Below are the code and all the weights of a small trained network. Each question names an input and a target symbol and asks about switching units off, where a switched-off unit gives its printed mean instead of its output.

import numpy as np


def w(rows, s, z=0):
    codes = np.array(rows[::2]) - 128.0
    scale = np.full(codes.shape[1], s)
    scale[-1] = z or s
    return codes * scale


def f(y):
    return y / 2 * (1 + np.tanh(0.7978845608 * (y + 0.044715 * y**3)))


def softmax(a):
    e = np.exp(a - a.max(-1, keepdims=True))
    return e / e.sum(-1, keepdims=True)


def log_softmax(a):
    a = a - a.max(-1, keepdims=True)
    return a - np.log(np.exp(a).sum(-1, keepdims=True))


def net(x, mask):
    ids = ['βδξπστφψ'.index(c) for c in x.split()]
    T = len(ids)
    res = E[ids] + P[:T]
    q, k, v = (res @ M[0].T for M in (Q, K, V))
    z = softmax(np.where(np.tri(T) > 0, q @ k.T / 4**0.5, -1e9)) @ v
    res = res + np.where(mask[0], z, O[0][:, -1]) @ O[0][:, :-1]
    y = f(res @ A[0][:, :-1].T + A[0][:, -1])
    res = res + np.where(mask[1:13], y, B[0][:, -1]) @ B[0][:, :-1]
    return log_softmax(res[-1] @ U[:, :-1].T + U[:, -1])


Q, K, V, O, A, B = {}, {}, {}, {}, {}, {}
E = w([
[215,124,165,100,144],'β',
[81,166,223,97,78],'δ',
[103,158,182,83,84],'ξ',
[93,164,78,104,158],'π',
[128,123,100,94,106],'σ',
[171,174,9,67,124],'τ',
[134,105,67,3,144],'φ',
[215,99,192,155,38],'ψ',
],0.02)
P = w([
[95,131,122,197,255],'0',
[70,155,87,168,127],'1',
[78,151,87,146,88],'2',
[125,152,122,124,97],'3',
[171,149,133,98,107],'4',
[196,161,154,80,139],'5',
[221,188,177,84,143],'6',
],0.0088)
Q[0] = w([
[120,211,135,104,105],'h0',
[123,134,123,166,149],'h0',
[154,160,100,136,121],'h0',
[115,4,166,170,172],'h0',
],0.012)
K[0] = w([
[255,111,82,66,113],'h0',
[84,160,129,121,219],'h0',
[70,86,196,81,96],'h0',
[12,167,98,209,149],'h0',
],0.008)
V[0] = w([
[215,95,34,98,109],'h0',
[117,250,85,144,128],'h0',
[135,93,128,152,45],'h0',
[191,193,130,190,131],'h0',
],0.011)
O[0] = w([
[102,84,35,142,45,254],'h0',
[237,245,181,132,133,166],'h0',
[10,148,125,212,153,102],'h0',
[136,255,190,96,113,109],'h0',
],0.0086,0.0091)
A[0] = w([
[116,164,92,135,85,161],'n0',
[95,122,204,133,61,130],'n1',
[190,104,166,207,125,150],'n2',
[142,200,98,130,165,107],'n3',
[128,166,159,173,191,92],'n4',
[212,87,118,182,176,253],'n5',
[194,85,42,219,198,207],'n6',
[76,117,64,216,114,83],'n7',
[176,184,109,144,2,119],'n8',
[118,75,190,95,216,166],'n9',
[102,152,69,220,190,182],'n10',
[147,87,107,193,59,126],'n11',
],0.0096,0.0062)
B[0] = w([
[134,137,133,138,81,200],'n0',
[159,98,55,77,195,162],'n1',
[51,185,80,222,184,142],'n2',
[107,180,151,107,183,162],'n3',
[190,110,41,140,166,135],'n4',
[2,78,181,185,79,171],'n5',
[111,149,192,72,95,191],'n6',
[100,64,82,104,145,151],'n7',
[70,137,92,117,151,251],'n8',
[207,78,40,164,61,136],'n9',
[168,127,182,103,123,141],'n10',
[153,127,129,14,148,174],'n11',
],0.0089,0.013)
U = w([
[111,155,209,187,43,255],'β',
[105,158,215,46,225,140],'δ',
[121,95,133,91,113,101],'ξ',
[95,151,128,136,147,84],'π',
[171,139,132,166,100,148],'σ',
[125,209,114,159,55,68],'τ',
[137,111,71,140,195,81],'φ',
[1,107,37,214,216,132],'ψ',
],0.0073,0.007)

Each question gives the input, a string of symbols that net reads in full, and the target symbol t.
The units are the heads (4 rows each of Q, K, V and O) and the neurons (one row each of A and B). Each row of codes is followed by its name. A weight is (code - 128) times the scale printed after its matrix; where a second scale follows, it is the last column's (O, A, B and U).
mask holds one flag per unit, heads first, then neurons. A switched-off unit (its flag False) gives its mean, the last column of its rows in O or B, instead of its output. The means were averaged over made-up inputs and are rounded, as every weight is.
A unit's drop is (log p(t) with every unit on - log p(t) with that unit switched off) / (log p(t) with every unit on - log p(t) with every unit switched off).
The circuit of an input: a set's keep is (log p(t) with only the set's units on - log p(t) with every unit switched off) / (log p(t) with every unit on - log p(t) with every unit switched off). Starting from the 12 units with the biggest drops (on a tie, the unit counted first), units are removed one at a time, each time the one whose removal leaves the highest keep (on an exact tie, the one counted first), for as long as the keep stays at least 0.8.
circuit, biggest first: the units of the circuit, biggest drop first
most important unit: the unit with the biggest drop
k most important neurons: the k neurons with the biggest drops, biggest first
drop when u is switched off: that unit's drop, to one decimal
input φ δ ξ δ ξ σ, target β: circuit, biggest first	h0, n1, n8, n11
input δ ψ σ ψ φ β, target β: most important unit	n8
input δ δ σ, target β: circuit, biggest first	h0, n8, n1
input τ ξ φ δ, target ξ: 2 most important neurons	n1, n11
input τ π ξ, target τ: circuit, biggest first	h0, n8
input δ φ δ, target ξ: circuit, biggest first	h0, n11
input π π π τ π π ψ, target ψ: circuit, biggest first	n2, n8
input τ δ ψ ξ ξ, target ψ: 2 most important neurons	n1, n6
input ξ β ψ τ ψ τ φ, target ψ: 3 most important neurons	n6, n11, n10
input ξ ψ δ, target ψ: circuit, biggest first	h0, n1
input π π τ δ π, target τ: 2 most important neurons	n11, n1
input σ ξ π δ π, target δ: 2 most important neurons	n3, n0
input φ δ π π σ φ β, target β: 2 most important neurons	n5, n1
input π π ξ, target δ: circuit, biggest first	h0
input δ τ τ φ τ, target ξ: circuit, biggest first	h0, n6, n11
input δ τ ψ τ, target ψ: drop when n8 is switched off	-0.1
input π π φ φ τ τ π, target τ: drop when n11 is switched off	0.0
input π π π, target δ: drop when h0 is switched off	0.7
